(in the rows, 128 means zero)
Group and class of each row:
[138 106 120 115  83 123 142 128 109 138 140 135 145 128 169 163 161 122
 125 125 122 123 134 140 106 131 163 140 126 128 136 151 152 151 122 126
  94  91 129 127 135  90 128 109 158 110 151 113 111 105 150 160 151 191
 155 100 130 123  98 119 148 129 126 150 130 156 102 141  70 149 142]  D GH
[126 186 172  96  30 125 132 150 140 134 186 132 114 132 135 183  89 158
 134 118 120 114 143 158 158 137 150 155 143 154 110 116 145 176 122 121
  63  91 183 120  74 129 129 126 153  88 158  68 135 143 112 160 121 168
 144 206 135  25 129 109 146 187 121 152 129 152 117 107 114 107 166]  D Fm
[146  98 167 134 144  96 118 150 101 125 147 136 129 138 134 137 171 124
 140 128  96 140 181 139 123 142 121 134 143 155 102 135 136 155 120 120
  92 131 131 127 126 127 123 124 140 113 144  94 108 147  96 162 132 144
 158 205 123   4 139 126 159 170 131 146 123 132  84 112 108 158 129]  D Fm
[118 117 148 131 178 117 108 140 122 136 148 124 118 130 127 118 169 130
 130 133 105 141 144 122 143 151 132 143 131 146 119 119 126 113 126 144
 129 153 126 115 129 142 127 114 117 117 105  95 107  70 110 148 132 161
 160 167 122  36 150 124 115 150 125 127 125 126  93 117 114 146 146]  D GH
[142 122 123 101  86 112 137 121 129 117 163 148 131 128 155 143 139 125
 134 118 119 147 141 130 130 145 116 148 125 127 140 140 138 145 145 123
  53 114 134 124 118 110 127 112 131 114 141 117 113  99 135 144 137 170
 151 114 116  94 108 123 119 140 135 133 127 144  95 127 104 164 142]  D GH
[136 131 138 114 161 126 123 110 100 126 103 113 134 120 129 148 115 120
 131 118 125 111 155 121 104 152 116 119 118 113  58 125 115  87 140 137
 121 154 166 118 152 120 136 137 128 159  97 150 106 103 112 142 117 209
 128 178 109  96 160 127 141 160 114 155 137 111 124 144 148 149 135]  S Hg
[134 104 140 107  90 107 115 150 104 132 174 120 128 129 152 121 152 125
 131 132 106 145 144 140 159 138 147 144 122 136 143 142 145 148 146 135
  83 117 127 119 128 118 124 108 119 103 133 104 112 132 137 142 141 152
 161 187 123  22 126 108 113 145 138 137 122 153  94 144 104 145 158]  D GH
[154 121 147 115 120 115 107 144 123 140 147 124 126 130 150 159 124 134
 125 119 114 117 128 124 125 138 144 132 122 133  99 124 121 124 130 125
  68 135 155 112 116 126 123 121 145 121 131  87 116  92 115 155 113 173
 159 154 126  82 136 135 147 144 130 166 117 145 102 107 113  51 144]  D Fm
[132 104 169 129 180 118 123 128  87 108  90 122 149 134 125 125 120 122
 122 120 104 123 143 116  87 146 122 114 131 134  60 136 125 135 139 148
 117 158 148 131 147 129 142 140 141 137 104 134  98 117  92 127 130 201
 145 224 125  73 142 147 146 161 139 153 120 120 122 127 136 144 149]  S Hg
[152 109 136 102  85  97 120 151  81  98 143 134 136 136 159 172 136 133
 121 133 110 109 164 145 118 141 183 138 138 133  81 136 143 180 144 127
  86 129 160 128 115 102 120  94 149 157 156  99  99 111  84 138 125 172
 147 181 125  47 141 123 127 158 125 170 129 147 105 133  90 137 155]  D Sn
[112 121 192 128 119 115 127 127 121  93 137 119 134 127 132 128 111 142
 119 126 118 121 147 147 122 149 108 104 153 142  94 143 128 185 129 118
  96  91 174 122 126 133 143 146 175 142 139 156 133 151  94 159 133 114
  97 206 107  92 111 124 154 200 126 133 146 117 122 113 189 168 153]  S PJ
[136 159 139 113  85 131 148 132 124 137 120 134 130 135 140 169  91 154
 127 119 115  92 100 125 174 134 135 137 126 135  79 117 144 152 119 123
  92 110 207 126 107 100 155 137 169 133 127  83 125 140 115 159 127 184
  95 203 120 122 126 107 158 160 111 183 130 125 122 140 119 113 153]  R RM
[149 134 160 111  89 100 125 137 145 184 171 107 106 135 157 157 141 135
 137 122 107 116 108 140 139 146 141 135 128 134 105 129 139 151 114 110
  84 107 152 115 117 120 124 127 135 130 134  80 112 127  95 159 127 167
 154 174 115   4 118 119 136 173 138 146 127 146 101 125 111 146 163]  D Fm
[113 110 157 138 170 102 131 147 132 158 134 129 132 139 116 127 151 134
 100 124 118 132 120 123  97 135 119 129 140 139  89 134 144 133 135 116
 138 123 136 117 151 119 137 120 164 139 114  89 119 157  84 160 132 140
 112 201 107  87 113 154 131 125 122 150 122 118 103 129 119 148 145]  R TG
[143 170 184  93  34  98 145 124 119 133 176 145 124 131 142 174 109 145
 130 128 117 109 153 162 143 127 160 147 131 129  97 115 148 179 147 128
  75 110 155 118 106 121 139 124 145 120 203  98 125 136  86 138 132 178
 148 193 120  44 111  51 136 214 131 145 120 158 102 131 116 153 151]  D Sn
[115 165 116  91  71 126 133 119 134 109 130 110 150 134 123 163  97 131
 123 133 142 102 110 139 126 153 134 113 117 111 112 153 140 142 176 162
  88  98 175 119 127 120 178 139 149 136 108 131 139 113 138  92 122 164
 107 136 128 149 131 154 141 127 127 147 132 145 140 122 134 134 158]  S FG
[143 120 157 136 151 121 126 144 114 124 148 128 131 142 143 147 131 134
 142 125  98 117 166 121 153 134 130 135 128 134  76 134 136 127 130 136
  77 118 152 131 114 127 128 121 123 120 125  84 111 123  73 146 115 194
 163 181 141  32 128 122 143 153 129 139 128 112  99 125 126 152 138]  D Sn
[138 123 174 118 138 135 128 146 106 119 109 124 141 137 121 130  84 145
 119 114  91  85 155 131 105 129 109 120 129 146  69 129 123 156 113 112
 105 120 181 130 117 126 142 158 157 122 123  97 108 161  78 165 118 197
 122 228 133  76 132 125 133 173 100 145 139 136 122 150 149 133 137]  R RM
[141 148 141  95 105 135 132 118 103 147  86 129 139 144 133 186  94 140
 125 132 134  79 100 111 110 132 160 132 136 134  45 121 129 119 135 124
 113 120 244 143 134  93 172 119 144 137 128 104 122 107 102 155 114 204
 115 170 127 158 141 129 156 129 122 186 128 110 153 162  89 128 165]  R NC
[112 100 111 114 145 107 129 118 114 130 111 123 137 138 137 135 143 139
 129 142 122 129 134 104  89 143 134 137 132 126  68 140 125 117 154 125
 136 132 149 116 162 125 142 135 139 147 118 122 105 114  72 117 118 176
 132 169 123 106 153 145 102 111 131 156 131 136 110 132 112 136 148]  R TG
[159  87  83 124 177 132 123 147 122 138 103 101 137 128 141 127 143 124
 123 122 114 127 146 103 120 136 135 138  97 128 101 132 145 111 123 116
  91 164 101 130 137 108 127 133 126 129 101 131  92  96 125 158 145 219
 167 147 117  98 107 131 141 103 123 158 138 122 116 120 144 137 137]  D GH
[126 156 153 126 116 122 147  93 107 126 104 155 131 134 138 182 112 131
 114 119 126 100 104 135 104 112 127 116 149 140  98 126 133 134 135 121
 122  96 168 134 101 110 146 148 176 146 121 103 115 153 111 171 128 153
 100 187 125 144 129 121 156 164 121 151 124 106 129 145 109 144 144]  R TG
[126 122 138  94 162 108 121 110  90 127  75 145 137 135 132 124 146 113
 119 125 127 127 143 133  93 122 169 121 152 150  84 122 130 135 140 125
 143 139 148 128 167 121 139 132 140 135 114 118 119 152  86 161 124 164
 127 205 147  78 141 130 151 140 139 141 127 127  95 131 111 186 133]  R RM
[140  96 122 124 180 132 131 129  90 130  68 118 140 127 149 150 105 125
 121 128 126  93 114 113  90 148 128 131 111 119  23 129 125  95 131 128
 138 165 150 128 141 116 154 144 140 148  94 112 100 100  95 157 112 212
 135 171 120 153 144 150 140 111 117 169 126 105 135 151 125 108 127]  R NC
[154 128 170  98 111 117 132 145 121 144 166 126 126 141 148 185 127 131
 124 131 110 116 151 138 138 129 141 140 130 142  76 129 141 132 106 103
  73 118 171 114 120 114 130 128 152 123 116  85 104 130  88 167  99 192
 155 151 119  58 127 125 139 170 124 158 119 134  80 131 104 148 151]  D Sn
[126 112 158 102 102  88 145 119  91 151 125 158 138 140 146 153 140 133
 118 124 111 109 130 147  88 127 136 154 146 100  60 142 163 171 140 117
 116 116 176 119 144 110 161 118 175 132 133  88 114 136  70 150 108 135
 100 247 110  78 132 133 152 153 133 142 140 145 113 110 112 150 176]  R RM
[133 135 149 131  28  98 112 120  89 118 117 133 138 136 137 181 105 136
 123 120 105 108 148 128 109 143 138 148 150 141  47 118 146 141 143 139
 118 133 178 121 116 100 146 136 158  97 123  90 110 118  74 165 102 185
 117 198 143 110 148 119 143 196 121 164 125 118 114 132 137 143 144]  R RM
[155  75  98 101 152 101 118 169 120 187 115 106 149 137 146 128 169 102
 137 158 114 122 138 105 110 156 151 223 115 117  95 136 126 108 135 122
 140 161 131 126 190 116 129 121 105 117  96 105 101 110 108 155 142 220
 176 152 120  33 132 121 134  52 141 133 107 140  95 129  59 118 151]  D Fm
[148 114 150 123 136 109 128 122 125 125 115 137 146 135 135 152 123 115
 119 123 121  99 120 130  99 141 141 113 121 147  66 135 146 148 140 129
 115 121 164 125 138 116 167 133 157 145 112  98 125 126 111 141 116 179
 120 196 128 111 119 125 157 160 125 170 141 126 121 144 126 145 145]  R RM
[132 119 154 126 147 123 127 146 118 152  78 125 144 130 129 142 121 123
 130 134 112 108 131 126  96 138 124 116 131 133  78 133 126 149 144 132
 125 137 172 122 147 108 159 118 157 139 105 114 115 154  94 171 117 178
 108 199 109 105 141 130 148 121 121 152 134 112 130 138 153 148 120]  R NC
[127 133 136 109 132 113 132 104 121 152 110 129 160 138 113 180 141 131
 121 138 152 108 115 138 110 117 138 140 138 127  56 107 132 119 135 122
 146 135 157 105 143 102 142 139 151 142 133 105 134 133  92 146 127 145
 101 159 133 123 142 128 133 130 119 140 124 130 131 145 117 170 137]  R TG
[155  90 155 134 156 109 128 128  92 156 105 147 165 139 129 155 136 122
 124 122 100 142 143  95  90 132 137 137 149 144  62 116 151 143 103 124
 123 135 159 110 149 125 141 140 143 133 110  89 123 164  83 207 121 167
 112 215 117  91 151 116 146 139 106 157 125 107 107 134 119 141 135]  R RM
[151 104 158 130 166  82 122  95 101 119  75 129 148 136 136 128 161 118
 123 146  94 118 145 134  74 154 108 118 138 142  61 145 159 135 153 102
 125 119 174 123 167 115 164 133 161 151 114 126 112 149  75 155 135 171
  99 217 116  99 125 130 141 132 119 172 151 128 101 150 150 183 143]  S PJ
[119 114 134 135 158 115 136 117 143 166 126 134 114 138 104 149 139 118
 127 125 137 108  94 138 107 140 121 120 128 127  85 117 125  96 134 130
 140 121 155 106 142 105 130 130 147 144  99 110 145 122 110 142 117 147
 100 149 120 156 147 130 152 143 128 151 133 104 101 119 129 146 139]  R TG
[150 113 136 114 148 111 107 155 115 161 131 113 125 135 148 152 135 135
 121 124 108 115 121 135 136 143 131 179 130 144 100 120 132 136 114 124
  94 150 149 127 152 127 124 121 118 121 116  93 100 119 111 147 131 202
 219 162 114  38 124 118 141 140 134 153 116 131 100 121 107 139 104]  D Fm
[125 118 124  97 134 108 132 131 112 130 140 128 114 142 202 124 161 109
 146 131 110 149 149 129 118 153 147 151 128 124 129 148 139 138 120 135
 116 122  93 141 165 131 123 111 127 120 139 116 132 125 107 140 137 172
 163 187 127  32 145 112 127 154 131 140 112 155  80 123  91 161 132]  D GH
[130 118 155  91  81  90 131 142 126 145 156 127 132 139 157 180 151 123
 135 134 112 131 133 151 133 128 151 171 140 144 140 138 153 162 133 125
  76  97 117 116 144 102 126 117 152 120 151  94 122 147 101 165 155 180
 150 157 129  48 107 111 125 145 127 146 116 158 105 124  57 143 160]  D Sn
[146 150 140  89  45 122 129 154 116 123 170 144 139 136 141 190 130 133
 134 111 107 114 111 159 147 139 165 147 132 143 109 127 185 191 133 118
  84  93 165 147  96 115 141 119 164 117 155  84 119 128 110 144 127 149
 131 171 132  95 111 124 144 167 133 157 120 151  94 117  84 127 161]  D Fm
[128 111 151  99 118  99 112 144 109 131 139 129 132  97 165 179 164 125
 130 134 112 131 147 128 147 145 145 145 140 138 128 154 143 183 120 114
  86 116 124 131 158 124 130 113 151 117 127 101 104 131 109 150 138 182
 152 183 123  22 124 129 137 143 117 147 123 172  89 124  87 149 144]  D GH
[145 137 115 104  40 112 137 107 100  99 123 124 146 130 130 174 101 128
 116 129 143  87 115 138 108 141 161 114 136 117  76 138 153 136 156 117
 122 116 176 115 123 104 150 143 164 139 101 119 119  79 126 109 127 164
 102 152 141 179 144 133 129 143 124 166 127 134 153 131 122 127 149]  S PJ
[123 128 166 127 175 117 127 105 113 114 107 150 141 112 127 117 130 123
 118 141 126 118 147 138 105 146  99 122 137 131  85 142 133 100 142 120
 134 144 133 122 159 142 139 129 134 141 103 146 111 123 102 137 117 170
  72 176 125  73 145 134 140 151 148 141 131 133 106 138 147 168 138]  S FG
[128 142 154 131 127 111 126 114  98  49 125 111 146 137 103 137  87 149
 132 139 104 106 147 137 111 149 126 108 133 150  55 150 152 139 152 117
 108 107 174 124 104 124 150 146 160 142 123 133 113  89  92 102 115 164
 119 196 114 117 139 129 138 166 131 152 149 122 128 124 184 158 158]  S PJ
[139 115 164 104 121  91 122 125 121 155 154 137 137 127 141 130 165 126
 133 127 119 147 159 145 143 151 129 139 141 146 126 132 133 152 131 109
  81 115 130 125 150 128 126 117 151 121 125 120 111 136 112 143 138 163
 143 159 109  31 126 110 153 144 135 125 121 161  75 116 116 154 150]  D GH
[150  83 121 131 172 116 124 149  96 161 111 120 134 143 153 124 148 114
 126 122 110 137 158 118 106 154 141 153 107 115  75 121 140 103 126 122
 136 170 131 129 154 129 115 122 122 118 108  90  84  99  89 158 140 219
 172 156 127  72 141 134 119 139 136 149 111 137  97 143  83 138 121]  D Sn
[138 102 147  87 111  92 121 151 136 163 153 128 127 107 162 131 189 127
 119 135 115 151 143 136 134 159 139 152 135 123 134 143 149 146 128 126
  77 105 128 111 158 109 120 114 133  97 115 112 117 133 137 146 165 200
 156 137 127  52 101 120 159 128 129 143  98 158  82 112  99 163 162]  D GH

Group, then class:
[109 171 132 123 116 118 163 121 113 128 144 106 150 132 139 128 138 144
 125 118 123 104 141 141 130 114 130 102 133 112 125 141 136 136 106 110
 148 143 113 131 115 128 112 130 163 109 132 138 132 126 137 127 143 130
  99 120 118 143 134 117 119 156 136 133 126 172 122  82 171 123 122]  Lc A
[107 111 127 135  95 127 167 114 107 124 139 115  85 139 126 146 125 141
 129 124 116 138 128 103 135 148 134 131 140  99 131 134 130 134 122 127
 126  85 116 127 113 124 121 118 141  89 139 128 154 151 143  87 121 138
  86 127 113 135 127 119 123 143 136 181 142 125 116 171 160 161 110]  Ds N
[111 108 120 119  58 132 161 132 134 116 123  91  58 113 123 150 106 117
 125 118 119 142 136 114 155 122 148 126 132  96 125 158 161 133 148 121
 128  64 129 121 130 121  92 122 142 116 144 121 154 154 155 131 117 136
  81 118 143 138 129 123 117 144 126 118 143 109 110 170 214 153 117]  Ds H
[117 158 122 128 115 130 166 131 134 126 133 107 142 126 130 118 136 145
 109 143 109  99 139 138 134 105 121  89 123 112 127 154 135 127 117 111
 149 132 100 115 125 131 105 143 172  93 136 122 136 130 139 113 129 129
  96 100 124 155 137 125 127 147 137 133 118 170 139  76 210 135 126]  Lc A
[ 82 122 114 127  92 130 176 148 130 143 124 104  84 116 136 149 132 147
 119 137 103 114 159  97  68 138 154 119 135  94 137 152 136 141 107 132
 118  52 113 137 122 131  81 136 159  95 149 132 164 146 111 116 131 142
  48 103 125 142 127 124 104 154 127 141 132 141 130 154 201 170  96]  Ds N
[115 154 122 134 147 138 169 119 132 121 128 141 140 135 126 116 128 131
 112 136 119  90 138 148 138  93 125  99 189 117 113 162 143 147 138 121
 149 141 103 127 122 138  98 134 162 120 125 115 125 132 121 137 132 118
  88 109 138 136 133 132 125 141 136 140 119 164 133 101 195 134 120]  Lc A
[ 98 146 117 123 152 128 170 122 122 114 114 106 136 132 137 137 128 137
 111 149 122 101 138 133 135 101 133 116 137 115 123 147 141 143 134 128
 142 130  97 132 123 137 108 130 156 116 125 119 127 134 119 137 137 115
  81 114 140 141 132 138 120 142 128 141 128 151 128 136 179 147 113]  Lc E
[ 80 173 124 119 154 128 176 120 112 139 138 107 144 131 130 161 133 151
 110 147 123  79 148 141 140  96 128  98 138 101 131 166 139 141 115 126
 170 136 110 131 133 145 102 129 175 116 137 125 118 131 112 127 143 113
  70 126 136 147 117 141 122 150 137 144 129 179 144  87 183 144 112]  Lc E
[ 80 127 119 124 114 133 179 137 106 147 137 112 108 127 127 134 126 147
 128 120 108 120 140 117 153 131 129 102 145 105 120 155 143 147 104 121
 134  86 121 131 118 120 106 141 156 105 144 121 139 148 132 122 104 132
  82 122 114 138 136 121 107 136 139 122 123 147 120 124 187 152 110]  Ds Y
